Here is a tiny trained network, its code and every weight. The questions are about switching its units off for an input and a class, where a switched-off unit gives its printed mean instead of its output.

import numpy as np


def w(rows, s, z=0):
    codes = np.array(rows[::2]) - 128.0
    scale = np.full(codes.shape[1], s)
    scale[-1] = z or s
    return codes * scale


def f(y):
    return np.maximum(y, 0)


def log_softmax(a):
    a = a - a.max(-1, keepdims=True)
    return a - np.log(np.exp(a).sum(-1, keepdims=True))


def net(x, mask):
    res = np.array(x, float).reshape(1, 6) / 4 @ E
    y = f(res @ A[0][:, :-1].T + A[0][:, -1])
    res = res + np.where(mask, y, B[0][:, -1]) @ B[0][:, :-1]
    return log_softmax(res[-1] @ U[:, :-1].T + U[:, -1])


A, B = {}, {}
E = w([
[80,222,45,137,184,58,67,172,179,100,80,106],'x0',
[185,161,186,179,98,65,177,116,47,113,112,124],'x1',
[163,254,84,88,109,160,144,32,94,172,77,106],'x2',
[96,151,103,154,127,87,117,95,109,202,200,176],'x3',
[92,122,187,157,87,44,45,100,147,126,165,119],'x4',
[71,159,93,176,201,111,102,110,196,145,127,202],'x5',
],0.0071)
A[0] = w([
[243,182,111,64,43,180,185,73,34,136,98,92,176],'N0',
[181,188,95,101,46,166,199,88,43,119,62,18,233],'N1',
[70,89,76,115,211,183,107,175,207,164,101,123,186],'N2',
[98,207,71,102,154,209,142,143,204,72,70,82,133],'N3',
[62,165,110,253,88,40,76,162,137,162,199,153,195],'N4',
[67,170,112,191,134,61,73,147,138,126,153,44,196],'N5',
[138,89,137,197,155,63,132,195,187,86,43,111,194],'N6',
[67,118,47,50,201,124,75,197,241,119,32,74,219],'N7',
[194,98,189,103,10,132,169,81,32,153,127,137,197],'N8',
[69,16,183,155,150,87,69,157,124,180,239,151,220],'N9',
[53,61,163,199,125,112,140,61,168,197,209,222,127],'N10',
[137,184,62,102,218,147,133,52,143,191,124,170,253],'N11',
[223,127,141,54,25,196,137,72,73,108,121,65,146],'N12',
[96,205,24,105,195,220,166,40,132,240,176,189,227],'N13',
[236,146,92,50,40,224,167,52,111,134,88,78,207],'N14',
],0.0046,0.0026)
B[0] = w([
[126,133,150,141,132,170,218,58,121,239,114,91,254],'N0',
[126,143,129,159,114,126,204,51,5,216,73,63,252],'N1',
[101,105,79,98,143,119,116,233,188,71,181,204,215],'N2',
[26,139,133,40,43,117,68,194,188,131,50,89,207],'N3',
[38,168,80,107,96,38,146,113,54,168,140,40,231],'N4',
[55,169,68,63,178,92,133,169,86,215,125,98,207],'N5',
[96,173,53,106,230,83,151,188,132,74,198,102,192],'N6',
[44,198,73,3,152,186,54,184,207,93,144,137,253],'N7',
[180,62,186,132,68,199,194,50,138,151,43,77,251],'N8',
[56,60,148,144,10,69,149,143,154,156,157,148,228],'N9',
[111,27,151,192,84,69,175,63,95,178,134,189,203],'N10',
[63,126,37,128,200,74,126,178,113,182,206,129,235],'N11',
[128,83,233,73,56,195,169,89,69,161,41,46,232],'N12',
[47,205,65,193,207,20,63,209,49,182,213,161,253],'N13',
[85,163,141,69,87,76,191,116,47,215,27,47,249],'N14',
],0.0046,0.0068)
U = w([
[83,224,17,184,241,49,116,177,50,165,169,137,253],'0',
[97,170,26,15,186,195,40,210,252,84,138,169,29],'1',
[208,60,237,85,60,225,169,73,108,117,40,84,117],'2',
[75,133,115,76,51,95,127,142,76,230,128,93,225],'3',
[138,19,218,221,26,135,112,141,195,134,189,218,77],'4',
[226,199,158,170,214,113,144,210,116,59,90,128,76],'5',
[212,184,98,190,149,193,170,39,108,216,85,163,10],'6',
],0.0047,0.0021)

Each question gives the input, the list of numbers given to net, and the class t.
The units are the neurons (one row each of A and B). Each row of codes is followed by its name. A weight is (code - 128) times the scale printed after its matrix; where a second scale follows, it is the last column's (A, B and U).
mask holds one flag per neuron, in row order. A switched-off neuron (its flag False) gives its mean, the last column of its row in B, instead of its output. The means were averaged over made-up inputs and are rounded, as every weight is.
A unit's drop is (log p(t) with every unit on - log p(t) with that unit switched off) / (log p(t) with every unit on - log p(t) with every unit switched off).
The circuit of an input: a set's keep is (log p(t) with only the set's units on - log p(t) with every unit switched off) / (log p(t) with every unit on - log p(t) with every unit switched off). Starting from the 12 units with the biggest drops (on a tie, the unit counted first), units are removed one at a time, each time the one whose removal leaves the highest keep (on an exact tie, the one counted first), for as long as the keep stays at least 0.8.
circuit, biggest first: the units of the circuit, biggest drop first
top k neurons: the k neurons with the biggest drops, biggest first
drop when u is switched off: that unit's drop, to one decimal
input [-6,-6,-5,8,-2,8], class 4: circuit, biggest first : [N10, N9]
input [8,-3,3,3,-1,5], class 1: circuit, biggest first : [N7]
input [8,2,6,-5,6,0], class 1: top 3 neurons : [N7, N13, N3]
input [6,1,4,-6,-3,3], class 1: circuit, biggest first : [N7, N3]
input [-5,-6,5,2,3,4], class 0: circuit, biggest first : [N13, N12]
input [5,-3,3,1,-5,2], class 1: circuit, biggest first : [N7, N3]
input [-4,8,-8,6,-1,-6], class 2: top 2 neurons : [N8, N13]
input [1,-6,6,8,-8,-5], class 0: top 2 neurons : [N13, N11]
input [-4,-3,8,-2,-4,5], class 0: top 4 neurons : [N13, N11, N8, N9]
input [-2,4,1,-4,5,3], class 4: top 2 neurons : [N14, N1]
input [-7,2,-5,4,7,-8], class 2: drop when N1 is switched off : -0.1
input [8,-2,1,0,5,-2], class 1: drop when N7 is switched off : 0.3
input [-8,-3,-6,8,3,4], class 4: drop when N6 is switched off : 0.0
input [-2,-3,2,8,-7,-2], class 0: circuit, biggest first : [N13]
